Below is a small trained network, with its code and all its weights. Each question gives an input and a target symbol and asks what happens when units are switched off, that is, made to give their printed mean instead of their output.

import numpy as np


def w(rows, s, z=0):
    codes = np.array(rows[::2]) - 128.0
    scale = np.full(codes.shape[1], s)
    scale[-1] = z or s
    return codes * scale


def norm(h):
    return h / np.sqrt((h * h).mean(-1, keepdims=True) + 1e-5)


def f(y):
    return np.maximum(y, 0)


def softmax(a):
    e = np.exp(a - a.max(-1, keepdims=True))
    return e / e.sum(-1, keepdims=True)


def log_softmax(a):
    a = a - a.max(-1, keepdims=True)
    return a - np.log(np.exp(a).sum(-1, keepdims=True))


def net(x, mask):
    ids = ['αβγεθμψ'.index(c) for c in x.split()]
    T = len(ids)
    res = E[ids] + P[:T]
    q, k, v = (norm(res) @ M[0].T for M in (Q, K, V))
    z = softmax(np.where(np.tri(T) > 0, q @ k.T / 3**0.5, -1e9)) @ v
    res = res + np.where(mask[0], z, O[0][:, -1]) @ O[0][:, :-1]
    y = f(norm(res) @ A[0][:, :-1].T + A[0][:, -1])
    res = res + np.where(mask[1:13], y, B[0][:, -1]) @ B[0][:, :-1]
    return log_softmax(norm(res)[-1] @ U[:, :-1].T + U[:, -1])


Q, K, V, O, A, B = {}, {}, {}, {}, {}, {}
E = w([
[113,76,127,94,176,208,114,88,168],'α',
[97,19,246,121,108,54,146,211,166],'β',
[192,117,79,255,226,123,189,125,182],'γ',
[102,145,138,53,154,217,110,54,113],'ε',
[35,63,240,110,70,94,150,111,153],'θ',
[159,112,110,102,185,161,118,131,68],'μ',
[111,98,192,95,96,34,213,127,86],'ψ',
],0.0021)
P = w([
[141,215,59,143,47,145,86,181,151],'0',
[211,113,71,151,28,233,82,134,55],'1',
[49,182,111,185,221,132,20,120,50],'2',
[221,163,115,107,118,47,3,44,146],'3',
[203,105,94,152,54,230,109,114,47],'4',
[55,140,75,149,235,134,82,113,94],'5',
[224,154,146,112,111,64,43,31,150],'6',
[199,105,114,151,73,229,134,116,73],'7',
[55,135,71,135,226,117,128,113,122],'8',
[228,151,170,103,123,88,84,28,146],'9',
[187,108,136,149,72,219,165,116,87],'10',
[61,142,88,115,203,110,175,114,135],'11',
[221,134,186,107,134,98,113,46,149],'12',
],0.0026)
Q[0] = w([
[17,104,72,155,81,226,186,255,55],'h0',
[63,129,79,131,152,65,142,159,133],'h0',
[163,109,122,175,119,197,179,110,90],'h0',
],0.0086)
K[0] = w([
[139,210,2,128,123,198,36,160,147],'h0',
[202,108,77,227,178,124,63,102,97],'h0',
[89,210,78,145,69,107,189,219,155],'h0',
],0.0067)
V[0] = w([
[218,215,85,118,188,92,183,143,43],'h0',
[205,17,158,221,182,66,156,254,203],'h0',
[164,70,82,207,195,184,91,57,183],'h0',
],0.0033)
O[0] = w([
[207,156,75,2,104,106,175,219,165,248],'h0',
[86,46,4,132,99,173,41,137,194,133],'h0',
[93,117,123,136,56,217,159,206,45,143],'h0',
],0.004,0.0013)
A[0] = w([
[3,84,164,39,119,146,110,139,35,81],'n0',
[148,118,120,55,165,34,140,105,185,1],'n1',
[116,152,190,215,139,129,139,204,90,77],'n2',
[63,155,167,216,186,107,120,77,93,48],'n3',
[191,79,79,158,49,141,82,125,207,230],'n4',
[164,83,187,102,51,112,177,89,174,200],'n5',
[22,97,164,23,137,120,29,202,134,10],'n6',
[68,78,51,109,70,189,167,212,81,78],'n7',
[128,171,165,98,209,125,198,120,79,148],'n8',
[73,96,73,145,157,150,102,126,129,167],'n9',
[102,97,134,193,120,143,66,88,147,167],'n10',
[121,133,71,159,181,107,194,117,193,83],'n11',
],0.0048,0.0022)
B[0] = w([
[2,128,45,177,197,134,131,191,143,190],'n0',
[106,138,68,172,87,182,140,32,138,186],'n1',
[78,160,66,49,177,123,92,72,83,156],'n2',
[142,138,143,144,75,196,57,198,146,166],'n3',
[37,116,155,132,92,123,197,117,120,220],'n4',
[176,166,84,117,154,149,66,113,121,199],'n5',
[93,215,45,90,235,173,100,128,16,157],'n6',
[157,82,197,179,66,101,148,100,198,253],'n7',
[57,57,122,140,108,101,150,156,180,207],'n8',
[121,155,130,69,162,93,131,122,97,188],'n9',
[185,94,123,94,194,45,151,206,133,176],'n10',
[137,163,119,97,132,157,60,121,67,164],'n11',
],0.0052,0.0049)
U = w([
[66,163,69,129,149,209,83,177,44,192],'α',
[78,47,88,107,212,26,129,135,131,3],'β',
[93,78,176,179,56,142,180,149,174,175],'γ',
[115,202,254,116,163,104,190,99,79,103],'ε',
[185,129,209,188,156,130,33,166,161,176],'θ',
[220,151,77,44,118,156,163,211,120,113],'μ',
[144,170,82,143,132,135,111,8,156,117],'ψ',
],0.0052,0.0017)

Each question gives the input, a string of symbols that net reads in full, and the target symbol t.
The units are the heads (3 rows each of Q, K, V and O) and the neurons (one row each of A and B). Each row of codes is followed by its name. A weight is (code - 128) times the scale printed after its matrix; where a second scale follows, it is the last column's (O, A, B and U).
mask holds one flag per unit, heads first, then neurons. A switched-off unit (its flag False) gives its mean, the last column of its rows in O or B, instead of its output. The means were averaged over made-up inputs and are rounded, as every weight is.
A unit's drop is (log p(t) with every unit on - log p(t) with that unit switched off) / (log p(t) with every unit on - log p(t) with every unit switched off).
The circuit of an input: a set's keep is (log p(t) with only the set's units on - log p(t) with every unit switched off) / (log p(t) with every unit on - log p(t) with every unit switched off). Starting from the 12 units with the biggest drops (on a tie, the unit counted first), units are removed one at a time, each time the one whose removal leaves the highest keep (on an exact tie, the one counted first), for as long as the keep stays at least 0.8.
units of the circuit, in order: the units of the circuit, biggest drop first
most important unit: the unit with the biggest drop
top k neurons: the k neurons with the biggest drops, biggest first
drop when u is switched off: that unit's drop, to one decimal
input μ α β γ ψ, target μ: units of the circuit, in order : [h0 n4]
input θ ψ β μ ψ μ ψ γ ψ ε α, target θ: units of the circuit, in order : [h0 n3 n10]
input γ μ ψ γ γ ε μ μ, target γ: units of the circuit, in order : [n7 h0]
input β ψ γ γ μ γ β θ, target β: units of the circuit, in order : [h0 n10]
input ε γ μ γ γ γ μ α β ψ γ, target ε: units of the circuit, in order : [h0]
input ψ γ μ μ θ, target ψ: units of the circuit, in order : [h0 n1]
input μ ε γ ε θ θ γ β, target μ: units of the circuit, in order : [h0 n5]
input μ γ γ γ ε, target μ: top 2 neurons : [n7 n4]
input α γ ψ μ γ, target α: units of the circuit, in order : [h0 n2 n3]
input θ ψ α ψ γ γ γ γ β α, target β: top 3 neurons : [n10 n7 n4]
input α γ γ γ γ β ε α β γ α, target α: top 2 neurons : [n7 n2]
input α ψ ψ γ ψ ψ ψ θ β γ ψ, target α: units of the circuit, in order : [h0 n7 n5 n3]
input μ γ γ γ γ β γ γ, target μ: top 3 neurons : [n7 n0 n1]
input γ μ γ μ, target μ: top 2 neurons : [n7 n0]
input γ μ γ γ μ θ, target α: units of the circuit, in order : [n6]
input μ α ε μ μ, target μ: top 2 neurons : [n7 n4]
input ε α ψ μ γ γ θ β α μ ψ, target ε: drop when h0 is switched off : 1.6
input α α γ ε α ψ ε ψ γ γ γ, target α: drop when n2 is switched off : 0.9
input ε ψ α ε ψ, target ε: drop when h0 is switched off : 1.0
input γ μ μ ε μ γ μ μ β, target α: most important unit : n6
